Below are the code and all the weights of a small trained network. Each question names an input and a target symbol and asks about switching units off, where a switched-off unit gives its printed mean instead of its output.

import numpy as np


def w(rows, s, z=0):
    codes = np.array(rows[::2]) - 128.0
    scale = np.full(codes.shape[1], s)
    scale[-1] = z or s
    return codes * scale


def norm(h):
    return h / np.sqrt((h * h).mean(-1, keepdims=True) + 1e-5)


def f(y):
    return np.maximum(y, 0)


def softmax(a):
    e = np.exp(a - a.max(-1, keepdims=True))
    return e / e.sum(-1, keepdims=True)


def log_softmax(a):
    a = a - a.max(-1, keepdims=True)
    return a - np.log(np.exp(a).sum(-1, keepdims=True))


def net(x, mask):
    ids = ['ΓΔΞΣζλμτω'.index(c) for c in x.split()]
    T = len(ids)
    res = E[ids] + P[:T]
    r = norm(res)
    for j in range(3):
        rows = slice(2 * j, 2 * j + 2)
        q, k, v = (r @ M[0][rows].T for M in (Q, K, V))
        z = softmax(np.where(np.tri(T) > 0, q @ k.T / 2**0.5, -1e9)) @ v
        o = O[0][rows]
        res = res + np.where(mask[j], z, o[:, -1]) @ o[:, :-1]
    y = f(norm(res) @ A[0][:, :-1].T + A[0][:, -1])
    res = res + np.where(mask[3:11], y, B[0][:, -1]) @ B[0][:, :-1]
    return log_softmax(norm(res)[-1] @ U[:, :-1].T + U[:, -1])


Q, K, V, O, A, B = {}, {}, {}, {}, {}, {}
E = w([
[125,173,146,117],'Γ',
[134,183,149,113],'Δ',
[139,177,141,106],'Ξ',
[133,47,63,66],'Σ',
[137,175,150,113],'ζ',
[251,115,64,111],'λ',
[91,172,1,121],'μ',
[206,163,66,87],'τ',
[160,86,175,123],'ω',
],0.02)
P = w([
[114,2,70,206],'0',
[115,169,151,78],'1',
[118,166,160,76],'2',
[114,161,157,68],'3',
[117,164,156,76],'4',
[109,162,158,69],'5',
[110,163,160,72],'6',
[115,160,157,73],'7',
[107,160,162,73],'8',
[108,158,158,74],'9',
[99,159,159,75],'10',
[95,158,171,83],'11',
[90,154,164,81],'12',
[97,149,170,88],'13',
],0.0063)
Q[0] = w([
[129,123,101,106],'head 1',
[101,202,180,172],'head 1',
[92,204,136,137],'head 2',
[172,75,4,159],'head 2',
[96,92,103,169],'head 3',
[171,35,160,224],'head 3',
],0.017)
K[0] = w([
[138,141,115,112],'head 1',
[84,151,171,224],'head 1',
[111,124,60,251],'head 2',
[114,172,113,44],'head 2',
[131,37,99,95],'head 3',
[108,10,179,108],'head 3',
],0.017)
V[0] = w([
[118,78,173,185],'head 1',
[89,148,163,254],'head 1',
[208,91,253,165],'head 2',
[16,15,171,188],'head 2',
[145,141,210,101],'head 3',
[121,213,45,130],'head 3',
],0.0084)
O[0] = w([
[88,81,107,140,82],'head 1',
[144,148,49,111,135],'head 1',
[160,77,107,8,167],'head 2',
[192,127,143,122,3],'head 2',
[144,156,87,198,214],'head 3',
[113,61,154,149,211],'head 3',
],0.011,0.0063)
A[0] = w([
[220,91,133,173,1],'neuron 1',
[127,131,129,128,101],'neuron 2',
[180,2,79,6,202],'neuron 3',
[152,143,120,164,58],'neuron 4',
[145,209,185,67,132],'neuron 5',
[56,97,54,199,132],'neuron 6',
[20,91,103,64,163],'neuron 7',
[132,199,170,121,134],'neuron 8',
],0.0099,0.0039)
B[0] = w([
[133,208,153,208,142],'neuron 1',
[181,128,127,141,128],'neuron 2',
[104,183,182,167,255],'neuron 3',
[142,92,198,129,134],'neuron 4',
[115,23,49,141,200],'neuron 5',
[166,83,102,98,154],'neuron 6',
[98,142,185,83,187],'neuron 7',
[168,2,99,94,175],'neuron 8',
],0.008,0.0098)
U = w([
[182,161,2,159,165],'Γ',
[105,92,60,98,10],'Δ',
[64,99,212,136,118],'Ξ',
[198,70,137,190,143],'Σ',
[111,238,103,66,108],'ζ',
[153,9,41,131,43],'λ',
[174,212,170,213,252],'μ',
[62,144,52,222,160],'τ',
[229,117,158,79,171],'ω',
],0.012,0.0021)

Each question gives the input, a string of symbols that net reads in full, and the target symbol t.
The units are the heads (2 rows each of Q, K, V and O) and the neurons (one row each of A and B). Each row of codes is followed by its name. A weight is (code - 128) times the scale printed after its matrix; where a second scale follows, it is the last column's (O, A, B and U).
mask holds one flag per unit, heads first, then neurons. A switched-off unit (its flag False) gives its mean, the last column of its rows in O or B, instead of its output. The means were averaged over made-up inputs and are rounded, as every weight is.
A unit's drop is (log p(t) with every unit on - log p(t) with that unit switched off) / (log p(t) with every unit on - log p(t) with every unit switched off).
The circuit of an input: a set's keep is (log p(t) with only the set's units on - log p(t) with every unit switched off) / (log p(t) with every unit on - log p(t) with every unit switched off). Starting from all 11 units, units are removed one at a time, each time the one whose removal leaves the highest keep (on an exact tie, the one counted first), for as long as the keep stays at least 0.8.
units of the circuit, in order: the units of the circuit, biggest drop first
unit that matters most: the unit with the biggest drop
top k neurons: the k neurons with the biggest drops, biggest first
heads that matter: for each layer, one digit per head in row order, 1 if its drop is at least 0.15 and else 0, layers parted by /
drop of u: that unit's drop, to one decimal
input Δ Ξ λ ζ, target Δ: units of the circuit, in order -> (head 1; neuron 5; head 3)
input Δ ζ Γ ζ Γ Γ Γ ζ Γ Γ, target Δ: unit that matters most -> neuron 3
input Γ τ λ Σ Ξ Σ ζ Γ Γ μ Δ τ, target λ: heads that matter -> 100
input ζ Γ Δ Σ Δ τ Σ λ μ μ Γ λ λ ζ, target ζ: top 2 neurons -> (neuron 3; neuron 8)
input Σ ζ Σ Σ ζ λ ζ μ Ξ ζ Γ Ξ ζ Δ, target Σ: units of the circuit, in order -> (head 2; neuron 8; neuron 3)
input Δ Ξ Δ, target Δ: heads that matter -> 100
input ζ Ξ ζ ζ Γ Σ Ξ ζ μ ζ Ξ Δ Ξ ζ, target ζ: units of the circuit, in order -> (head 1; head 2; neuron 3)
input Ξ ζ τ ζ λ ζ Γ Ξ ζ ζ τ, target λ: heads that matter -> 110
input τ λ ζ Ξ Σ Ξ ζ ζ λ Γ ζ Ξ Γ, target τ: heads that matter -> 011
input ω μ λ Γ Γ Δ μ Ξ, target ω: heads that matter -> 010
input Ξ ζ Σ, target Ξ: heads that matter -> 000
input Γ Σ Σ ζ ζ, target Γ: heads that matter -> 100
input μ Ξ ζ ω Γ μ ζ ζ Ξ Ξ Γ ζ, target μ: drop of head 2 -> 4.1
input Δ Ξ Δ ω λ ζ ζ ζ ζ Ξ, target Δ: drop of head 1 -> 0.2
input Γ ζ Σ ζ ζ Δ Ξ τ ζ ζ, target Γ: drop of head 2 -> 0.1
input Ξ Γ ζ μ Δ μ ζ ω ζ Ξ, target Ξ: drop of head 3 -> 0.9
input τ ζ ω ω μ Ξ Ξ Ξ, target τ: units of the circuit, in order -> (head 2)
